Here is a tiny trained network, its code and every weight. The questions are about switching its units off for an input and a class, where a switched-off unit gives its printed mean instead of its output.

import numpy as np


def w(rows, s, z=0):
    codes = np.array(rows[::2]) - 128.0
    scale = np.full(codes.shape[1], s)
    scale[-1] = z or s
    return codes * scale


def norm(h):
    return h / np.sqrt((h * h).mean(-1, keepdims=True) + 1e-5)


def f(y):
    return y / 2 * (1 + np.tanh(0.7978845608 * (y + 0.044715 * y**3)))


def log_softmax(a):
    a = a - a.max(-1, keepdims=True)
    return a - np.log(np.exp(a).sum(-1, keepdims=True))


def net(x, mask):
    res = np.array(x, float).reshape(1, 6) / 4 @ E
    u = 0
    for l in range(2):
        y = f(norm(res) @ A[l][:, :-1].T + A[l][:, -1])
        res = res + np.where(mask[u : u + 12], y, B[l][:, -1]) @ B[l][:, :-1]
        u += 12
    return log_softmax(norm(res)[-1] @ U[:, :-1].T + U[:, -1])


A, B = {}, {}
E = w([
[208,196,68,167,158,194],'x0',
[169,111,203,92,55,194],'x1',
[80,113,78,49,123,227],'x2',
[89,108,127,181,174,236],'x3',
[28,254,217,121,155,141],'x4',
[155,152,136,49,218,128],'x5',
],0.0083)
A[0] = w([
[205,117,36,122,71,77,134],'L0N0',
[105,138,69,126,184,153,146],'L0N1',
[113,130,91,87,153,94,66],'L0N2',
[112,69,221,126,8,111,107],'L0N3',
[91,160,131,198,105,92,34],'L0N4',
[139,60,75,136,76,81,62],'L0N5',
[175,116,149,64,195,93,114],'L0N6',
[122,192,165,96,95,60,101],'L0N7',
[124,190,146,209,148,103,115],'L0N8',
[62,156,117,111,122,104,28],'L0N9',
[109,90,135,65,179,97,2],'L0N10',
[85,32,110,139,83,103,81],'L0N11',
],0.014,0.0057)
B[0] = w([
[175,14,110,143,64,158,255],'L0N0',
[130,158,127,153,103,166,198],'L0N1',
[159,142,135,167,174,127,143],'L0N2',
[246,155,212,117,67,199,244],'L0N3',
[72,104,138,170,151,74,168],'L0N4',
[148,21,115,96,92,225,193],'L0N5',
[156,168,143,163,213,132,192],'L0N6',
[141,116,144,74,157,35,216],'L0N7',
[105,122,138,144,30,84,218],'L0N8',
[201,113,166,110,122,93,144],'L0N9',
[95,126,133,182,210,112,139],'L0N10',
[110,130,189,151,110,185,180],'L0N11',
],0.012,0.0072)
A[1] = w([
[86,39,117,160,125,68,48],'L1N0',
[166,80,18,113,161,141,2],'L1N1',
[85,49,87,219,133,150,94],'L1N2',
[212,88,63,127,98,135,128],'L1N3',
[211,134,158,110,47,147,172],'L1N4',
[69,166,133,43,124,79,113],'L1N5',
[169,192,91,104,161,103,121],'L1N6',
[106,190,131,196,152,119,88],'L1N7',
[104,180,128,92,94,252,124],'L1N8',
[149,54,183,99,150,84,88],'L1N9',
[207,137,181,162,119,67,59],'L1N10',
[64,134,71,121,134,185,57],'L1N11',
],0.014,0.0073)
B[1] = w([
[58,103,25,174,176,134,149],'L1N0',
[186,90,198,113,79,170,147],'L1N1',
[86,204,254,104,121,136,172],'L1N2',
[172,7,126,173,110,128,201],'L1N3',
[168,136,176,134,226,162,246],'L1N4',
[236,83,166,191,127,113,149],'L1N5',
[139,156,207,144,167,181,147],'L1N6',
[123,122,136,35,76,181,149],'L1N7',
[150,24,47,96,106,154,195],'L1N8',
[97,190,90,212,83,61,165],'L1N9',
[139,198,113,9,46,81,177],'L1N10',
[77,169,78,15,111,75,140],'L1N11',
],0.0099,0.013)
U = w([
[64,134,14,60,118,193,165],'0',
[226,60,152,115,113,216,172],'1',
[115,93,102,191,104,3,121],'2',
[141,191,134,126,243,133,105],'3',
[172,220,209,99,104,65,153],'4',
[19,152,136,187,71,128,113],'5',
[123,142,73,114,123,108,8],'6',
[119,133,93,103,122,107,25],'7',
],0.021,0.013)

Each question gives the input, the list of numbers given to net, and the class t.
The units are the neurons (one row each of A and B). Each row of codes is followed by its name. A weight is (code - 128) times the scale printed after its matrix; where a second scale follows, it is the last column's (A, B and U).
mask holds one flag per neuron, layer by layer. A switched-off neuron (its flag False) gives its mean, the last column of its row in B, instead of its output. The means were averaged over made-up inputs and are rounded, as every weight is.
A unit's drop is (log p(t) with every unit on - log p(t) with that unit switched off) / (log p(t) with every unit on - log p(t) with every unit switched off).
The circuit of an input: a set's keep is (log p(t) with only the set's units on - log p(t) with every unit switched off) / (log p(t) with every unit on - log p(t) with every unit switched off). Starting from the 12 units with the biggest drops (on a tie, the unit counted first), units are removed one at a time, each time the one whose removal leaves the highest keep (on an exact tie, the one counted first), for as long as the keep stays at least 0.8.
circuit, biggest first: the units of the circuit, biggest drop first
unit that matters most: the unit with the biggest drop
k most important neurons: the k neurons with the biggest drops, biggest first
top k neurons in layer l: the k neurons of layer l with the biggest drops, biggest first
drop when u is switched off: that unit's drop, to one decimal
input [4,-4,0,-6,3,-2], class 2: unit that matters most => L0N3
input [2,-4,3,-4,1,2], class 3: circuit, biggest first => [L0N6; L0N5; L0N3]
input [0,-8,8,7,-5,0], class 0: circuit, biggest first => [L1N11; L0N3]
input [8,-2,2,-1,1,8], class 3: circuit, biggest first => [L0N0; L0N3]
input [-6,-1,0,0,5,7], class 3: top 2 neurons in layer 0 => [L0N3; L0N10]
input [0,-4,3,7,-5,7], class 0: top 4 neurons in layer 1 => [L1N11; L1N4; L1N3; L1N5]
input [7,-3,-6,8,-2,-7], class 5: 2 most important neurons => [L0N3; L1N2]
input [3,-5,-6,2,5,-1], class 2: 3 most important neurons => [L0N3; L0N8; L0N4]
input [-1,-4,-3,3,-4,7], class 3: top 2 neurons in layer 0 => [L0N6; L0N10]
input [3,4,4,3,0,0], class 0: 2 most important neurons => [L0N3; L0N0]
input [0,2,1,5,7,0], class 0: 4 most important neurons => [L0N3; L0N7; L1N4; L1N3]
input [-4,-6,-2,6,4,7], class 4: top 2 neurons in layer 1 => [L1N8; L1N0]
input [-2,-6,-6,-2,6,0], class 2: 2 most important neurons => [L0N3; L0N4]
input [-6,-2,5,-1,5,5], class 3: most important neuron => [L0N3]
input [3,-7,-1,-4,0,8], class 3: top 2 neurons in layer 0 => [L0N6; L0N3]
input [-4,2,-1,1,6,7], class 4: drop when L1N4 is switched off => 0.1
input [2,-6,-4,-2,1,5], class 4: drop when L0N9 is switched off => 0.0
input [3,-7,1,-4,7,-7], class 2: drop when L0N3 is switched off => 0.3
